In the rows, zero is written as 128.
Each row has a class, written after it.
[104 112 164 150 126 130  90 141  97 161  84 148  54 159 116 119 117 100
 115 119 141 130 107  73 110 141  99 157 129 119  90 119 156 125 119  98
  83 101 140 106 133 135  93 106 128]
k377
[130 116 163  94 136 121  88  88 145 162 111 138 182 127 133 137 143  95
 123 121 137 134 125 102 120 146  90 128 119  95  90 107  83 125 148 105
 112 122 149  89  99 177 149 113 142]
k103
[ 81 125 130  92 152 143 100  83 140 149  95 173  98 106 110 149 142 140
 140 137 121  81 125 123 128 143 112 113 134  69 142 100 116  91 128 119
  98 154 145 118 190 157 159 109 129]
k213
[158 128 158 199 163 190 138 163 152 130 141 137 134  85  63 166  94 119
 136 148 110 119  92 141 125 117  82  90 117 144 162 103 180 197  98 109
  89 154 111 110  43 133 115 130  97]
k79
[170 107 107 225 116 131 153 126 135  86 139 149 106 116  36 121 100 110
  96 145 101 154 110  76 150 124  97 108 168 142 174 107 174 172 104 189
 116  79 146  41  64  88 127 126  80]
k918
[ 71 129 144  82 173  95 131  64 127 113  93 108  92 149 131 137 114 199
 114 114 151  52 142 127 106 172 146 118 139  61  70  83 206  95 127 121
 118 131 139 113 164 114 153 102 134]
k213
[113 105 117 120 135  90 129 110 143 118  85 130 103 150 125  95 128 155
  94 109 131 129 154  86 105 132 133 125 130 119  83 103 119 130 106 122
 107 112 142  94 162  93 133 125 144]
k918
[108 132 128 155 155 122 161 114 100 142  76 154  81 157  91 103 138 100
 119 169 105  92 145 109 118 134 100 109 165 166  96 126 149 113 106 143
 150 113 204  69 150  92 156  98 104]
k918
[180 107 177 185 170 146 166 116 121 110 156 145 126 127  95 185  81  79
 153 136 110  97 123 129 166 122 132 100 116 138 106 139 171 117 104  87
 129 138 134 103  52 160  83 105  67]
k383
[116 148 133 151 144 133 172 176 123 130 161 151  98 148  82 116  95 137
 132 171 123 164 126  99 141 182 165 131 163 106  78 117 212 195  92 140
 134 131 134 118  98 133  96 121  85]
k383
[110 113 119 166 127 157 112 135  91 147  40 134  64 139 104 138 116 144
 142 124 101 108 114 133  86 106  27 145  81 113  70 122 174  95 133 123
 122  91 174 133 130 112 103 121 119]
k377
[148 186 136 147 193 137 106 118 166 137 151 183 126 139 139 136 136 130
 160 164 130 124  99 137 116 160 111 144  81 107 129 127  99 160 175 116
 144 177 101 113 173 130  90 117 105]
k832
[ 98 149 162 165 147 128  71 127  92 145 136 181  27 183 107 124 109  58
 124 116 128 129 106 105 149 146 110 115 135 133 135 130 119 103 128 131
 108 130 152  99 100 136  88 101 153]
k79
[111 115 148 155 179 104 147 151 113 123 187  73 111 114 101 132 143 127
 146 140 130  58  70  99 151 176 146 110 131  30 158 109 207 162 119  98
 135 114  98 140  46 143 110  80  99]
k213
[121 189 170 114 161  95  67  25 140 127  90 175 125  98 124 101 142 142
 137  80 145 100 156 158 136 176 137 139 157  92 134 125 122 110 114 115
 130 153 173  64 143 169 141  64 140]
k383
[ 72 167 124 182 175 125 106 118 128 121 134 113  90 109  92 110 155 132
 127 123 107  75 104 159 123 127  87 149 135  89 146 121 192 180 113 137
 130 141 142  87  64 129  97 120 114]
k918
[144 122 131 119  72 150 116 127  95 162 100 112 121 112 144  79 168 116
 120 141 128  89 153 129 161 104 141 149 123 130 122 129 138  68 127 155
 138  72 147 147 120 101 176 121 139]
k91
[112 150  77 130 120 157  96 190 119 128 125 157  98 141 116  83 123  94
 114 105 141 131  84 112 126 124 152 151 208 112 107 127 176 192  92 163
 109 167  99  86 132 114 121 144  59]
k377
[112 132 115 136 139 137 134 141  99  95 111  72 119 181 121 130 115  92
 107 131 150  42  94 155 134 158 150 178 171 120 158 140 145 134  98 115
 154  77 137 170  99 130 106 117  87]
k377
[100 152 145  97 129 146 126  82 126 133  75 108 135 146 152 101 114 123
 135 146 133  99 139 135 139 124 109 140 130 109  46  99 183  73 117 138
 117 102 147 114 134 131 148 138 137]
k91
[117  94 131 159 135  91 103 144  83 141 107  68  48 151  85 101 128 111
 134 145 135  30 114 140 114 147  34 122 132  94 129  87 130  98 126 125
 118 112 152 120  97  81 174 105 145]
k79
[119 177 114  95 167 156 106  77 142 130 145 174 122 107  91 118 168 107
 149 151 128 108 151 144 140 164 151 130 152  99  75 137 124 131 150 149
 119 144 158 134 109 130 193  94 108]
k213
[132  95 172 127 140 132  98 137 101 157  89 100  86  83 118 137 167 156
 131 128 128  84 136 118 112 146 119 170 131  88 106  89 172 147 106  84
 135  84 156 171  98 148 127 102 110]
k79
[185 137 122 106 130 115 147 103 110 146  86 132  78 164 141 123 100 154
 144 102 120  94 126 156  87  84  64 146  59 162  94 124 119 113 166 138
 121  61 156 133 140 123 158 125 122]
k832
[157  85  93 172 173 102 131 197 126 108  77  41 126 143 125 116 178 194
 127 120 111 147  78 166 114 163 141 143 184 139 169  89 129 134  87 129
 197 173 145  90 189  34 148 157  82]
k918
[120 151  87 167 133 165 126 170 106 128 102 197 113 151 106  90 120 177
 144 159  80 128  98 132 151 121 108  84 114 112 185 117 137 172 138 149
  84 141 131 106 111 120 132 113  77]
k832
[120 148 140 100 140 135  92  93 155 151  88 132 133 143 150 134 148 110
 114 152 134  30 123 142 114 126 128 150 156 103  89 115 122 121 121 121
 118 135 125 100 121 159 168 121  79]
k377
[160 144 189 161 159 153 131 124 140 132 150 130 111 126  71 158 142 122
 160 176 105 112 161 103 122 164 118 161 150 137 109  97 173 105  95 101
 108 101 170  86 126 152  79 103  79]
k383
[138 163 124 131 159 155  81 127 148 121  92 176 138 108 138 149 119 110
 137  92 122 183  88 116 129 116 117 118 113  91 111 120 157 103 189 128
 102 173 103  88  88 169 114 123 130]
k103
[145 105 184 122 133 105  78 125 132 165  72 101  86 112 117 113 160 144
 129 129 167 112  94 130  97 140 109 169 130 139 119  74 217 163 150 126
  95 104 169  69  86 128 111 121 133]
k103
[135 208  95 194 115 135  69 214 112 146 113 116  51 156  94  95 156 179
 153 145 112  93  99 176 101 162 134 128  80 113 194 129 144 138 164 118
 138 126 150 145  97 101  88 100 113]
k383
[165 114 115 175 124 144 138  86 138  96 108 141 102 122 116 121 106 112
 132  96 141 106 155 198 100 107 116 174 149 123  48 125 119 100  82 118
 183  95 164 158 100 123 145 132 141]
k383
[ 85 152 127 115 149 124 128  76 121 149  97 131 148 133 157 124 122 146
 127 131 110 139 124 132 146 122 134 112 123 132  76 112 162 115  90  88
 128 153 123 150 136 168 143 117 144]
k918
[144 107 147 126 136 158 117 125  99 131 130 136  80  83 116 117 128 183
 137 139 108 111 117 133 148 156 128 106  75 129 200  84 150  94  94 104
 122 128 145 106 166  89 122 114 127]
k213
[107  81 170 162 140  87 104  99 117 130  76 104 112 108 101 133 160 148
 111 118 135  95 178 122 145 130  78 157 112 110 163 122 148  86 140 139
 133 120 159 100 155  74 128  89 167]
k91
[115 125 183 134 155  85 127  95 139 167 123 125 131 159 145 152 161 197
 123 147 125  94 135 103 129 173 117 176  89  72 101 119 141 132 164 108
 105  83 121 154 140 159 126  98 137]
k832
[102 122 129  97 136  98 109  70 140 159 126 142 109 113 145 119 155 154
 162 159 137 107 116 113 113 143 107 131 122 116  92 100 133 139 137 112
 106 105 134 130 168 161 169 117 121]
k213
[127 135 215 107 222 126  90 109 155 144 170 110 114 120 126 183  92  46
 149 110  97  71  94 112 152 157 135 109 130  92 119 119 121 180  66  99
  91 131 103 104 107 176  90  94  64]
k79
[ 85 126 143 109  97 132 126  97  83 160 125 121 133 118 141 119 101 134
 134 136 140 108 139 128 115 137 119 110 138 105 102 118 148 126 129 125
 127  89 158 125 104 131 142 133 159]
k103
[ 77 151 188 123 171 128  90  88 131 143  92  99 122 103 158 173 123 219
  90 119 116  81 135 136 115 160  61 182  85  98 153  86 216  96 152 106
 118 117  77 115 123 150 139 108 158]
k79
[192 144 102 178 170 175 165 152 126  91 144 176 125 146  75 147 111 127
 152 129 125 129 157 107 102  91  63 167 136 105 154 124 179 111 138 136
 135  82 127 110  66 120  70 103  95]
k832
[115 132 157 150 125 117 115 108 124 131 101 107 118 140 137 130 113 134
 120 124 133 138 156 132 142 108 105 139 116 151  94 105 163  89 112 112
 105 133 134 106 161 126 135 148 136]
k91
[128 116  92 193 108 141 138 179 132 106  88 118 161 130  79  80 118 116
 137 117 111  82  65 171 148 162 123  93 122  66  88 123 139 154  95  93
 126 178 165 161  75 135 132 121 134]
k383
[143 152 174 138 197 120 122 173 162 160 136 103  69 167 104 165 139 128
 121 170 120 120 112 122 131 133  72 199 109  79 172  89 196 137 164 159
 120 133  77  86 102 132 119 129  85]
k832
[136 171 111 163 172 114 141 162 154 124 159  92 138 132  97 143 126 128
 133 124 107 140 103 118 148 147 123 117 115  95 104 126 184 156 102 129
 113 154 109 104 119 123  94 152  77]
k918
[110 104 132 128  88  85 110  64 118 152 114 117  63 119 115 134 118 105
 115  88 135 160 157  78 106  78  91 157 146 119  88 119 147  96 150 172
 130  80 138  89 142 109 138 155 173]
k918
[121 201  80 123 169 194 105 139 132  90 171 106 102 126  83 100 137  85
 143 123 151 105 103 161 120 107 121 120 106 110 182 107 171 138 138 127
 134 144  85 157  64 124 114  94 104]
k213
[116 115 123 139 116 122 123  94 103 142  82 162  62 149 110 114 102 140
  92 113 143 145 134  88 107 115  69 129 119  72  53 102 171 123 124 159
 150  92 140  95  93 124 136 108 114]
k377
[139 131 146 136 146 104 139 123 110 157  58 128  65 179 106 170 105 173
 105 122 149 113 113 104  91 165  90 128 120 116  57 112 181  65 166 141
 140 144 158  86 183  90 141 117 130]
k377
[141  98 174 139  55  94 105 129 138 159  74 125 123 118  77 120 110 140
  97 100 118  82 131  77 131 170 145 115 143  95 136 116 154 109 149 157
  89 117 177  52 160  97 148 123 153]
k383
[153 158 140 106 171 101  94  86 148 126  97 112 136 110 140 112 137 152
 115 102 130 128 140 142 130 148 100 155 108 103 101 105 133 133 120 149
 158 116 125  96 148 115 165  91 108]
k91
[154 108 154 162 122  85  96  85 121 170 123 123  74 123 121  98 187 179
 112 117 212 151 132 123 102 154  87 139 119 107  96 105 121 153 131 153
 172 133 148  56 163  66 127 137 100]
k377
[ 91 130 150 200  96 169 101 123 135 133 134 116  80 117  70 110 109  89
 127 186 120  88 140 158 139 103  99 112 114 123 193  98 158 151 100 145
 124 116 122 121  86 105 108 121 107]
k383
[118 114 199 111 148 122 112  84 146 166  89 108 120 139 123 132 139 121
 121 109 132  76 129 131 136 145 146 123 118 127  56 126 156  80 142 166
 109 144 153  97 169  69 147 101 177]
k91
[180 111 152  87 129 110 173  90 120 163 139  91 116 152 114 155 107 121
 123 129 131  71 116  94 128 114 104 112 123 158  95 100 150  68 121 131
 107  99 141  66 122 128 151 142 125]
k918
[ 90 146 139  88 190 194 177 122 157 140 151 133 179 126 127 165 126 142
 137 114 120 135 104 159 115  94  87  59  63  96  78 140 145 172 171 179
 117 168 113  72  70 135 111 167  78]
k103
[145  81 158 130  82 113 152 125 137 151  98 112 126 127 100 130 112 116
 122 106 109  81 115 110 129 123 119 126 131 121  84 115 160 105 109 142
 112 109 165 101 149 135 137 135 135]
k383
[107 109 172 117 152  93 127  62 121 131 113  47 109 147 139 112 123 153
 100 127 153 115 103 108 122 151 102 152 126 123  97  72 193 119 127 122
 133  99 109  77 106 107 138 133 144]
k918
[ 96 168 129  76 207 163  96 118 143 132 110 113 145 149 147 125 146 175
 136 112 146 128  86 186 135 213 185 152 142  76  93 115 128 134  79 115
 154 202 112 177 169 109 103 102 139]
k377
[ 93  39 138 138 143  82 142  54 117 118  65 110 132 175 122 124 121 116
  76 104 129  75 132 117 139 136 100 134 185  98  49  96 130  91  75 140
 163 117 168  81 129  93 175 120 140]
k918
[109 183 131 133 175 144 110 163 159  95 130 109  82 108 110 152 127 113
 117 138  92 100 129 151 138 117 142 154 112  92 181 114 174 168 119 139
 133 116 103 170  80 166 105 117  83]
k79
[ 67  99 134 107 126 130 103  90  96 151  99 166 111 120 133 114 132 118
 135 164 142  76 169 119 104 115  82 138 140 103 123 113 128 147 127 121
 117  75 163 116  95 141 121 100 129]
k103
[158 185 148 101 171 123  94 175 165 129 108  99 130 143  98 130 149 140
 130 128 145 148 146 118 141 162 126 171  83 115 106  98 185 141 115 105
  84 147 149 106 152 139  63 140  86]
k91
[167  84 171 118 124  93 128  78 105 187  79 173 106 111 141 141 121 157
 127 155 137 116 120  79  92 118  57  95 106 188 112  78 143  96 158 117
 117 113 151  45 173 138 178  78 134]
k103
[157 180 155  99 124 116 125  92 182 160  93 130 114 106 138 122 146 164
 160 165 107 127 159 131  88  98 109 146  75 117  83 101 163 143 172 161
 127 108 156 107 186 131 138 155 112]
k832
[120 141 195 128 186 157 117 119 127 158 131  97 127 144  98 168 106 150
 113 118 112  60 121 142 103 150  72  99  93  95  67  99 176 150 125 111
 106 133 138  87  32 129 137 114 111]
k79
[156 130 171 126 178 203  90 153 141 130 103 167  81 146 120 196  70 113
 110 115 103  58 103  94  78 107 112 135 109 175 178 109 173 122 151 129
 103  96  83  75 102 103  68  88  96]
k79
[119 142 172 123  93  79  83 109 128 150  96  55 104 149 102 124 152 182
  82  88 158 117 153 130 113 124 105 142  77 118 135  87 145 128 156 128
 111 112 166  96 126 125 133 141 158]
k91
[124 197 148  78 155 146 105 154 121 139 141 147 132 141 148  94  98 177
 148 111  99 138 134  97 159 155 188  95 130  89  82  99 200 135  75 113
  46 145 131  65 107 150  83 131  97]
k91
[ 82 163  74 139 128 184  94 175 129 116 104 124  96 158 128 105 157 157
 146 149  82 154 118 153 119  61  99 144  81 109 195  98 145 167 145 163
 132 116  99 175 152 129  81 142  61]
k832
[ 83 102 161 118 182 125 143  91 114 163  96 174 118 165 139 169 130 167
 141 131  84 129 154 148 143 123 111 128 158  94 100 126 101 119 111 135
 126 154 158 120 168 147 166 120 110]
k832
[118 128 123 113 134 121 130  79 133 117  77 163 129 170 125  90 114 118
 106 113 148 130 174 140  95 128 102 149 118 120  59 127  62 131 149 130
 143 120 164 139 175  95 174 120 161]
k832
[ 83 118 171 145 132 115 126  89 108 168  91 187 101 160  92  90 135 141
 103 128 135 128 138  86 117 144  82 126 136 104  26 110 182 168 164 158
  95 152 171  59 140 108 159 109 136]
k832
[134  74 171 176 141  99 127  93 163 144  72 146  98 138 141 139 160 193
 125 154 142  74 123 153 118 157  99 149 119 118 121 106 131  78 146 139
 143 132 140  65 169  92 139 127 134]
k383
[125 130 130 133 164 114  98 191 164 142 137 114 105 109  94 125 203 201
 120 129 119 109 125 124 157 182 128 147  99  53 150 114 145 164  99 155
  71 172 119  96 177  95  89 136  54]
k377
[165 152  93 138  94 155  98 138 147 152 152 150 134 113 103  97 163 117
 142 219 118 106 148 138 172 156 140 133 116 121 108 124 123 162  84 171
 121 107 141 147 126  93 139 136  46]
k377
[106 109 187 141 129 136 149  78 133 147  82 132 161 119 116 153 118 188
 114 114 129 118 129 127 103 157 127 112 144 128 106 118 160 102 161 121
 143 162 147  73 138 118 154 113 173]
k383
[106 141 117 147 142 141  58 176  99 145 161 114 153 115 105  99 181 129
 166 179 158  71 145 159 141 185 160 132 204  86 222 100 107 170  64  78
 114 152 158 120 108 115  87 111  82]
k103
[ 87 121 103 157 165 106 131 106 146 109 154  73 166 131 118 121 188 132
 145 146 113 103 117 184 156 157 130 168 143 117 110 125 121 153  55 115
 173 145 159 183 157 126  92 147 123]
k918
